Below are the code and all the weights of a small trained network. Each question names an input and a target symbol and asks about switching units off, where a switched-off unit gives its printed mean instead of its output.

import numpy as np


def w(rows, s, z=0):
    codes = np.array(rows[::2]) - 128.0
    scale = np.full(codes.shape[1], s)
    scale[-1] = z or s
    return codes * scale


def norm(h):
    return h / np.sqrt((h * h).mean(-1, keepdims=True) + 1e-5)


def f(y):
    return np.maximum(y, 0)


def softmax(a):
    e = np.exp(a - a.max(-1, keepdims=True))
    return e / e.sum(-1, keepdims=True)


def log_softmax(a):
    a = a - a.max(-1, keepdims=True)
    return a - np.log(np.exp(a).sum(-1, keepdims=True))


def net(x, mask):
    ids = ['ΓΔΦΩαβζη'.index(c) for c in x.split()]
    T = len(ids)
    res = E[ids] + P[:T]
    q, k, v = (norm(res) @ M[0].T for M in (Q, K, V))
    z = softmax(np.where(np.tri(T) > 0, q @ k.T / 4**0.5, -1e9)) @ v
    res = res + np.where(mask[0], z, O[0][:, -1]) @ O[0][:, :-1]
    y = f(norm(res) @ A[0][:, :-1].T + A[0][:, -1])
    res = res + np.where(mask[1:17], y, B[0][:, -1]) @ B[0][:, :-1]
    return log_softmax(norm(res)[-1] @ U[:, :-1].T + U[:, -1])


Q, K, V, O, A, B = {}, {}, {}, {}, {}, {}
E = w([
[34,137,160,112],'Γ',
[170,237,215,105],'Δ',
[36,148,143,136],'Φ',
[147,206,180,207],'Ω',
[81,242,247,85],'α',
[245,104,89,128],'β',
[181,228,243,22],'ζ',
[210,71,99,121],'η',
],0.011)
P = w([
[123,96,141,153],'0',
[119,75,253,143],'1',
[98,122,119,147],'2',
[97,121,163,153],'3',
[176,118,238,131],'4',
[88,138,87,143],'5',
[131,127,176,151],'6',
[208,128,200,127],'7',
[102,165,63,131],'8',
[148,125,184,142],'9',
[45,168,188,137],'10',
[104,194,6,119],'11',
[159,142,182,142],'12',
[181,168,223,116],'13',
],0.012)
Q[0] = w([
[35,106,132,168],'h1',
[129,213,229,111],'h1',
[146,186,247,117],'h1',
[121,112,156,110],'h1',
],0.011)
K[0] = w([
[128,165,162,142],'h1',
[134,171,46,9],'h1',
[100,243,59,192],'h1',
[176,78,84,99],'h1',
],0.012)
V[0] = w([
[139,203,137,83],'h1',
[65,151,114,146],'h1',
[80,130,153,6],'h1',
[85,92,94,47],'h1',
],0.016)
O[0] = w([
[59,173,123,86,255],'h1',
[7,58,189,254,192],'h1',
[132,17,64,33,205],'h1',
[131,121,247,75,69],'h1',
],0.0064,0.0068)
A[0] = w([
[24,254,194,136,146],'n1',
[139,212,216,153,49],'n2',
[40,117,121,141,120],'n3',
[217,192,45,124,111],'n4',
[121,156,162,119,138],'n5',
[129,137,191,160,107],'n6',
[3,107,128,99,129],'n7',
[85,150,63,122,202],'n8',
[86,252,171,112,166],'n9',
[36,128,144,107,134],'n10',
[149,236,86,152,203],'n11',
[128,136,43,212,50],'n12',
[88,156,123,123,58],'n13',
[111,54,89,211,243],'n14',
[113,88,176,238,88],'n15',
[68,148,33,116,253],'n16',
],0.0093,0.0023)
B[0] = w([
[151,41,93,158,255],'n1',
[253,95,53,81,177],'n2',
[228,102,220,155,186],'n3',
[78,86,150,102,158],'n4',
[132,63,44,119,157],'n5',
[83,21,137,174,163],'n6',
[211,132,134,87,221],'n7',
[42,24,114,108,172],'n8',
[165,51,38,181,213],'n9',
[208,155,127,85,204],'n10',
[148,107,149,119,175],'n11',
[73,209,113,148,152],'n12',
[201,163,210,186,150],'n13',
[140,251,206,88,168],'n14',
[127,154,46,92,176],'n15',
[81,62,86,158,192],'n16',
],0.0054,0.0099)
U = w([
[99,125,191,161,27],'Γ',
[123,91,50,162,55],'Δ',
[92,114,211,209,215],'Φ',
[98,150,67,247,226],'Ω',
[120,123,148,134,28],'α',
[171,177,98,177,60],'β',
[105,125,68,59,250],'ζ',
[163,168,126,162,79],'η',
],0.013,0.0024)

Each question gives the input, a string of symbols that net reads in full, and the target symbol t.
The units are the heads (4 rows each of Q, K, V and O) and the neurons (one row each of A and B). Each row of codes is followed by its name. A weight is (code - 128) times the scale printed after its matrix; where a second scale follows, it is the last column's (O, A, B and U).
mask holds one flag per unit, heads first, then neurons. A switched-off unit (its flag False) gives its mean, the last column of its rows in O or B, instead of its output. The means were averaged over made-up inputs and are rounded, as every weight is.
A unit's drop is (log p(t) with every unit on - log p(t) with that unit switched off) / (log p(t) with every unit on - log p(t) with every unit switched off).
The circuit of an input: a set's keep is (log p(t) with only the set's units on - log p(t) with every unit switched off) / (log p(t) with every unit on - log p(t) with every unit switched off). Starting from the 12 units with the biggest drops (on a tie, the unit counted first), units are removed one at a time, each time the one whose removal leaves the highest keep (on an exact tie, the one counted first), for as long as the keep stays at least 0.8.
units of the circuit, in order: the units of the circuit, biggest drop first
k most important neurons: the k neurons with the biggest drops, biggest first
drop when u is switched off: that unit's drop, to one decimal
input Δ Δ ζ Δ ζ β β, target β: most important neuron -> (n1)
input Φ β Ω Φ Ω, target Ω: units of the circuit, in order -> (h1, n15)
input Φ Φ Φ Φ Ω η, target Ω: 2 most important neurons -> (n12, n7)
input Ω Φ Φ Δ η, target Φ: units of the circuit, in order -> (h1, n9, n2, n1)
input Φ Δ ζ Ω Ω Δ Φ Ω Φ Ω α β, target Ω: units of the circuit, in order -> (h1, n12, n7)
input Γ Ω β, target Ω: units of the circuit, in order -> (h1, n7, n2, n12)
input Γ Φ Φ Φ, target Φ: units of the circuit, in order -> (h1, n14)
input Φ ζ β, target ζ: 2 most important neurons -> (n3, n9)
input Φ Φ Γ Φ Φ Ω ζ Ω Φ ζ Φ Ω Ω Γ, target Ω: units of the circuit, in order -> (h1, n9)
input β η Φ β Γ η β α Δ Φ α, target Δ: units of the circuit, in order -> (n9, n1)
input Ω Ω ζ η Γ Γ ζ Ω Ω Γ α, target Ω: units of the circuit, in order -> (h1, n9)
input β ζ Δ ζ, target Δ: drop when n1 is switched off -> 0.1
input Φ α Φ Ω Δ Φ ζ Γ ζ ζ η ζ Φ, target ζ: drop when h1 is switched off -> 1.2
input Φ Δ Γ Γ η ζ η Γ, target ζ: drop when h1 is switched off -> 1.1
input Ω Φ Ω Φ Ω Γ, target Ω: units of the circuit, in order -> (h1)
